Below is a small trained network, with its code and all its weights. Each question gives an input and a class and asks what happens when units are switched off, that is, made to give their printed mean instead of their output.

import numpy as np


def w(rows, s, z=0):
    codes = np.array(rows[::2]) - 128.0
    scale = np.full(codes.shape[1], s)
    scale[-1] = z or s
    return codes * scale


def f(y):
    return y / 2 * (1 + np.tanh(0.7978845608 * (y + 0.044715 * y**3)))


def log_softmax(a):
    a = a - a.max(-1, keepdims=True)
    return a - np.log(np.exp(a).sum(-1, keepdims=True))


def net(x, mask):
    res = np.array(x, float).reshape(1, 4) / 4 @ E
    y = f(res @ A[0][:, :-1].T + A[0][:, -1])
    res = res + np.where(mask, y, B[0][:, -1]) @ B[0][:, :-1]
    return log_softmax(res[-1] @ U[:, :-1].T + U[:, -1])


A, B = {}, {}
E = w([
[210,117,126,216],'x0',
[187,247,236,68],'x1',
[2,104,232,165],'x2',
[89,254,123,230],'x3',
],0.0071)
A[0] = w([
[115,25,178,112,152],'neuron 0',
[150,130,20,144,206],'neuron 1',
[89,121,156,60,197],'neuron 2',
[201,125,95,117,144],'neuron 3',
[163,151,130,67,196],'neuron 4',
[105,128,222,230,237],'neuron 5',
[212,124,85,96,177],'neuron 6',
[83,48,117,47,176],'neuron 7',
[178,169,134,52,202],'neuron 8',
[71,190,79,84,190],'neuron 9',
[100,185,208,63,176],'neuron 10',
[127,98,254,149,223],'neuron 11',
[189,147,39,143,183],'neuron 12',
[94,78,17,135,253],'neuron 13',
[219,121,129,166,169],'neuron 14',
[109,86,162,230,211],'neuron 15',
[203,115,185,169,220],'neuron 16',
[115,179,241,120,227],'neuron 17',
[34,96,21,118,192],'neuron 18',
[88,161,70,209,192],'neuron 19',
[213,48,113,9,225],'neuron 20',
],0.0085,0.0046)
B[0] = w([
[193,59,196,160,182],'neuron 0',
[82,102,49,98,209],'neuron 1',
[59,80,239,109,172],'neuron 2',
[151,153,83,36,173],'neuron 3',
[111,175,145,58,172],'neuron 4',
[209,203,105,246,217],'neuron 5',
[174,171,92,32,197],'neuron 6',
[194,32,198,129,201],'neuron 7',
[89,194,171,64,187],'neuron 8',
[1,129,155,113,168],'neuron 9',
[90,214,243,111,190],'neuron 10',
[175,151,167,171,196],'neuron 11',
[90,145,52,67,204],'neuron 12',
[157,62,38,134,242],'neuron 13',
[218,192,76,76,179],'neuron 14',
[173,113,104,208,197],'neuron 15',
[208,184,109,142,182],'neuron 16',
[162,236,201,198,210],'neuron 17',
[65,21,98,158,217],'neuron 18',
[95,150,26,178,198],'neuron 19',
[216,99,146,49,255],'neuron 20',
],0.0062,0.0089)
U = w([
[35,106,2,201,157],'0',
[97,56,146,80,136],'1',
[158,179,55,29,145],'2',
[166,64,182,194,119],'3',
[81,229,244,122,142],'4',
[75,145,120,118,3],'5',
[177,216,109,209,131],'6',
[35,182,98,90,109],'7',
],0.0073,0.0065)

Each question gives the input, the list of numbers given to net, and the class t.
The units are the neurons (one row each of A and B). Each row of codes is followed by its name. A weight is (code - 128) times the scale printed after its matrix; where a second scale follows, it is the last column's (A, B and U).
mask holds one flag per neuron, in row order. A switched-off neuron (its flag False) gives its mean, the last column of its row in B, instead of its output. The means were averaged over made-up inputs and are rounded, as every weight is.
A unit's drop is (log p(t) with every unit on - log p(t) with that unit switched off) / (log p(t) with every unit on - log p(t) with every unit switched off).
The circuit of an input: a set's keep is (log p(t) with only the set's units on - log p(t) with every unit switched off) / (log p(t) with every unit on - log p(t) with every unit switched off). Starting from the 12 units with the biggest drops (on a tie, the unit counted first), units are removed one at a time, each time the one whose removal leaves the highest keep (on an exact tie, the one counted first), for as long as the keep stays at least 0.8.
units of the circuit, in order: the units of the circuit, biggest drop first
top k neurons: the k neurons with the biggest drops, biggest first
drop when u is switched off: that unit's drop, to one decimal
input [1,-3,4,-8], class 3: units of the circuit, in order => [neuron 0; neuron 7]
input [4,-3,1,8], class 0: units of the circuit, in order => [neuron 19; neuron 20]
input [8,4,8,2], class 6: units of the circuit, in order => [neuron 5]
input [-7,-8,6,-3], class 3: units of the circuit, in order => [neuron 7; neuron 0]
input [-4,7,-8,5], class 4: units of the circuit, in order => [neuron 10; neuron 8]
input [-8,-5,6,0], class 3: units of the circuit, in order => [neuron 7; neuron 0; neuron 12]
input [-1,-6,8,0], class 3: units of the circuit, in order => [neuron 0; neuron 7]
input [-4,-7,8,-1], class 3: top 2 neurons => [neuron 7; neuron 0]
input [-7,-6,-6,-7], class 1: units of the circuit, in order => [neuron 7; neuron 18]
input [2,5,7,-8], class 4: units of the circuit, in order => [neuron 10; neuron 17]
input [7,-4,-7,4], class 2: top 2 neurons => [neuron 14; neuron 6]
input [-1,2,8,-7], class 3: top 3 neurons => [neuron 0; neuron 7; neuron 8]
input [-6,1,0,-4], class 1: top 2 neurons => [neuron 5; neuron 7]
input [-3,-3,5,4], class 0: drop when neuron 19 is switched off => 0.2
input [-5,-6,-2,-7], class 1: drop when neuron 14 is switched off => 0.0
input [8,2,2,-5], class 6: drop when neuron 7 is switched off => 0.1
